[.19,.25,-.09,-.01,.15,.19,-.06,.01,-.05,.03,-.26,-.24,-.01,.08,.05,.40,.11,.07,.24,.16,-.03,.04,-.07,.01,-.07,.05]  (63)
[.14,.03,.21,-.15,.30,-.09,-.23,-.01,.12,.22,.06,.18,.05,-.10,.12,.19,.01,.03,-.04,.16,.16,.01,-.19,-.04,-.12,.18]  (43)
[.24,.17,-.04,-.13,.13,.01,-.65,-.13,.23,.54,.16,.16,-.20,-.03,.11,.12,.15,-.05,.33,.42,.06,-.09,-.02,.18,-.09,.10]  (45)
[.10,-.17,.16,-.17,.05,.28,-.23,-.11,.12,-.41,-.13,.23,.04,-.15,.08,-.32,-.15,-.02,.17,-.07,.08,.07,-.20,-.03,.08,-.01]  (60)
[.05,.16,-.02,-.14,.16,.13,.13,-.14,.22,-.34,-.21,-.26,-.22,-.07,.11,-.34,-.10,-.10,.13,.09,.07,.07,-.10,.14,-.10,.02]  (38)
[-.01,-.13,.03,-.12,.04,-.28,.01,-.18,-.10,.32,-.07,.25,-.09,.02,.07,.04,.11,-.12,.15,.13,.14,.02,.11,.02,-.13,.01]  (49)
[-.05,.12,.05,-.04,.01,-.73,.08,-.12,.20,.21,.08,.13,-.02,-.04,.11,-.13,.06,.07,.15,.00,.11,.01,-.15,-.06,-.17,-.05]  (58)
[-.08,.13,-.07,-.04,-.06,-.05,.15,-.25,.15,-.14,-.22,-.01,-.14,.02,.09,-.58,.00,-.12,.05,.03,-.05,.01,.01,.09,-.19,.00]  (38)
[.03,.04,.01,-.13,.20,-.16,.14,-.13,-.03,-.02,-.14,-.08,.02,.16,-.05,-.24,.00,.04,.11,.09,.11,-.13,-.10,.03,-.07,.12]  (58)
[-.15,.04,-.01,-.20,.47,.01,-.08,.02,.08,.21,.05,.12,.10,.00,.15,.39,-.02,.27,.10,.31,.03,.19,-.23,.08,-.08,.19]  (43)
[.19,.15,-.07,-.29,.17,.29,.19,-.08,.09,.01,-.14,-.20,-.10,.23,.01,.42,.14,.00,.06,.21,.18,-.07,.02,-.03,-.11,.08]  (63)
[-.10,.21,.05,-.13,.13,.10,-.43,-.20,.12,.21,.05,.02,-.03,.12,.35,-.02,.05,-.07,.22,.30,-.09,.18,-.10,.22,-.14,.13]  (49)
[.21,-.11,-.12,.01,-.11,.51,.16,-.01,-.10,-.31,-.30,-.34,-.08,.10,.09,.19,.13,-.05,-.04,.24,.19,-.09,.08,-.11,-.11,-.04]  (63)
[.21,-.21,.00,-.05,.27,.27,-.37,-.31,-.24,-.15,-.16,-.23,-.03,.35,.14,-.05,.03,.02,.19,.15,.05,-.07,-.01,.18,.03,.13]  (60)
[.00,-.06,.06,-.06,.35,-.25,.33,-.31,.06,.14,-.12,.39,-.12,-.02,.16,.02,.00,-.07,.14,.11,.21,-.18,-.13,.05,-.13,.06]  (58)
[.07,.15,-.05,-.14,.31,.65,-.14,-.13,.10,-.57,.00,-.22,-.36,.19,.06,-.27,-.14,-.07,.19,.12,.07,.25,.03,.22,-.19,.08]  (38)
[.02,-.04,.14,-.12,.06,.20,-.16,-.17,.15,-.14,-.12,.16,-.15,.00,.07,-.15,.03,-.02,.04,.16,-.04,.12,.54,.04,-.15,-.01]  (64)
[.07,-.30,.06,-.13,.04,.05,-.07,.01,.03,-.12,-.07,.37,-.01,-.24,.02,.09,-.11,.01,.04,.00,-.08,.24,-.11,-.07,.04,-.04]  (60)
[.15,-.09,.02,-.19,.10,.27,-.56,-.16,-.14,.17,.07,-.10,-.06,.13,.00,.22,.06,-.06,.16,.12,.02,.08,-.01,.27,.02,.12]  (45)
[.14,.00,.08,-.20,.16,.53,-.76,-.11,.05,.23,.31,.17,-.07,.02,.15,.48,.00,-.06,.14,.46,-.12,.27,-.06,.25,-.10,.12]  (45)
[.12,-.11,.07,-.20,.13,.16,-.17,-.17,-.02,-.13,-.11,.22,.00,.07,.06,.02,-.01,-.11,.20,.09,.08,.09,-.18,.11,.03,.10]  (60)
[.11,.04,.02,-.05,.09,.15,-.49,-.06,.00,.14,.15,.34,.00,-.06,.02,.16,.01,-.05,.08,.00,-.02,.10,.16,.16,-.05,.06]  (45)
[.13,-.24,.14,-.10,-.10,.40,-.46,-.08,-.20,.12,.32,.21,.04,.01,.04,.07,-.04,-.01,.05,.04,-.12,.13,-.01,.10,-.08,.13]  (45)
